Here is a tiny trained network, its code and every weight. The questions are about switching its units off for an input and a class, where a switched-off unit gives its printed mean instead of its output.

import numpy as np


def w(rows, s, z=0):
    codes = np.array(rows[::2]) - 128.0
    scale = np.full(codes.shape[1], s)
    scale[-1] = z or s
    return codes * scale


def f(y):
    return y / 2 * (1 + np.tanh(0.7978845608 * (y + 0.044715 * y**3)))


def log_softmax(a):
    a = a - a.max(-1, keepdims=True)
    return a - np.log(np.exp(a).sum(-1, keepdims=True))


def net(x, mask):
    res = np.array(x, float).reshape(1, 4) / 4 @ E
    y = f(res @ A[0][:, :-1].T + A[0][:, -1])
    res = res + np.where(mask, y, B[0][:, -1]) @ B[0][:, :-1]
    return log_softmax(res[-1] @ U[:, :-1].T + U[:, -1])


A, B = {}, {}
E = w([
[98,154,141,57,163,19,141,128],'x0',
[198,203,107,166,112,93,159,92],'x1',
[131,167,2,69,112,159,81,161],'x2',
[163,76,77,127,176,116,221,170],'x3',
],0.012)
A[0] = w([
[96,191,149,138,95,137,57,81,85],'neuron 0',
[138,109,141,112,106,133,124,149,249],'neuron 1',
[217,201,107,172,98,96,146,89,144],'neuron 2',
[162,116,121,157,91,182,127,99,103],'neuron 3',
[66,84,131,118,143,148,113,155,59],'neuron 4',
[125,149,40,89,97,174,81,153,86],'neuron 5',
[101,163,70,89,136,87,104,148,114],'neuron 6',
[100,157,149,51,184,21,150,128,105],'neuron 7',
[59,65,121,108,133,166,95,170,122],'neuron 8',
[180,78,104,134,166,136,207,155,94],'neuron 9',
[139,135,153,161,109,190,133,150,102],'neuron 10',
[98,171,179,127,78,147,49,100,110],'neuron 11',
[64,60,151,117,150,142,111,147,107],'neuron 12',
[158,99,81,131,180,133,189,184,101],'neuron 13',
[189,166,111,146,132,112,153,72,73],'neuron 14',
[160,79,132,160,118,179,128,136,111],'neuron 15',
[167,108,92,164,128,198,120,139,117],'neuron 16',
[115,77,252,184,140,100,166,83,77],'neuron 17',
],0.014,0.015)
B[0] = w([
[71,98,87,131,110,76,170,170,192],'neuron 0',
[136,143,105,138,85,252,141,124,231],'neuron 1',
[130,179,168,56,186,180,161,144,230],'neuron 2',
[119,99,160,132,178,79,98,86,176],'neuron 3',
[121,139,150,79,175,42,137,144,154],'neuron 4',
[215,117,76,167,118,78,114,144,204],'neuron 5',
[179,95,119,167,130,104,115,108,177],'neuron 6',
[96,99,139,158,163,154,64,56,225],'neuron 7',
[142,182,158,64,196,144,154,141,199],'neuron 8',
[61,124,83,157,93,86,164,162,206],'neuron 9',
[115,115,124,121,154,103,87,95,166],'neuron 10',
[64,99,91,148,103,112,171,166,206],'neuron 11',
[143,197,182,72,187,117,150,142,184],'neuron 12',
[80,95,106,125,69,96,155,171,201],'neuron 13',
[128,177,148,55,190,95,137,147,167],'neuron 14',
[102,118,137,130,149,111,80,78,177],'neuron 15',
[118,98,157,138,156,116,88,69,195],'neuron 16',
[222,103,52,157,116,87,112,153,248],'neuron 17',
],0.014,0.017)
U = w([
[225,109,102,157,118,113,116,155,146],'0',
[37,102,114,141,99,113,157,178,124],'1',
[135,177,155,73,162,129,142,149,96],'2',
[91,98,141,148,144,125,75,47,113],'3',
[140,141,130,168,68,253,143,128,247],'4',
[136,120,166,135,99,122,125,142,100],'5',
[122,141,154,149,88,123,112,131,99],'6',
],0.019,0.014)

Each question gives the input, the list of numbers given to net, and the class t.
The units are the neurons (one row each of A and B). Each row of codes is followed by its name. A weight is (code - 128) times the scale printed after its matrix; where a second scale follows, it is the last column's (A, B and U).
mask holds one flag per neuron, in row order. A switched-off neuron (its flag False) gives its mean, the last column of its row in B, instead of its output. The means were averaged over made-up inputs and are rounded, as every weight is.
A unit's drop is (log p(t) with every unit on - log p(t) with that unit switched off) / (log p(t) with every unit on - log p(t) with every unit switched off).
The circuit of an input: a set's keep is (log p(t) with only the set's units on - log p(t) with every unit switched off) / (log p(t) with every unit on - log p(t) with every unit switched off). Starting from the 12 units with the biggest drops (on a tie, the unit counted first), units are removed one at a time, each time the one whose removal leaves the highest keep (on an exact tie, the one counted first), for as long as the keep stays at least 0.8.
units of the circuit, in order: the units of the circuit, biggest drop first
unit that matters most: the unit with the biggest drop
k most important neurons: the k neurons with the biggest drops, biggest first
drop when u is switched off: that unit's drop, to one decimal
input [-1,-4,6,-1], class 0: unit that matters most	neuron 5
input [-8,5,7,-7], class 3: 4 most important neurons	[neuron 16; neuron 17; neuron 3; neuron 10]
input [2,8,7,-8], class 1: 4 most important neurons	[neuron 0; neuron 11; neuron 17; neuron 8]
input [-5,-5,2,1], class 2: 2 most important neurons	[neuron 8; neuron 7]
input [0,-5,-7,-8], class 1: 3 most important neurons	[neuron 11; neuron 0; neuron 5]
input [-3,-2,2,-3], class 4: 3 most important neurons	[neuron 17; neuron 9; neuron 13]
input [7,2,-7,-5], class 0: 3 most important neurons	[neuron 17; neuron 16; neuron 15]
input [-6,-5,4,2], class 3: 4 most important neurons	[neuron 16; neuron 17; neuron 2; neuron 15]
input [2,8,6,-6], class 2: 2 most important neurons	[neuron 2; neuron 17]
input [-6,-6,0,-4], class 2: 4 most important neurons	[neuron 8; neuron 7; neuron 12; neuron 4]
input [-2,7,-5,7], class 1: 3 most important neurons	[neuron 9; neuron 13; neuron 8]
input [-6,-6,-4,-8], class 1: 2 most important neurons	[neuron 11; neuron 0]
input [-4,7,6,2], class 2: 3 most important neurons	[neuron 2; neuron 17; neuron 14]
input [8,5,5,4], class 3: units of the circuit, in order	[neuron 7]
input [-4,-4,6,-6], class 0: 2 most important neurons	[neuron 5; neuron 9]
input [-4,1,-7,-7], class 0: drop when neuron 13 is switched off	0.5
input [-7,-3,1,-5], class 3: drop when neuron 16 is switched off	0.3
input [6,-7,1,-3], class 2: drop when neuron 8 is switched off	1.3
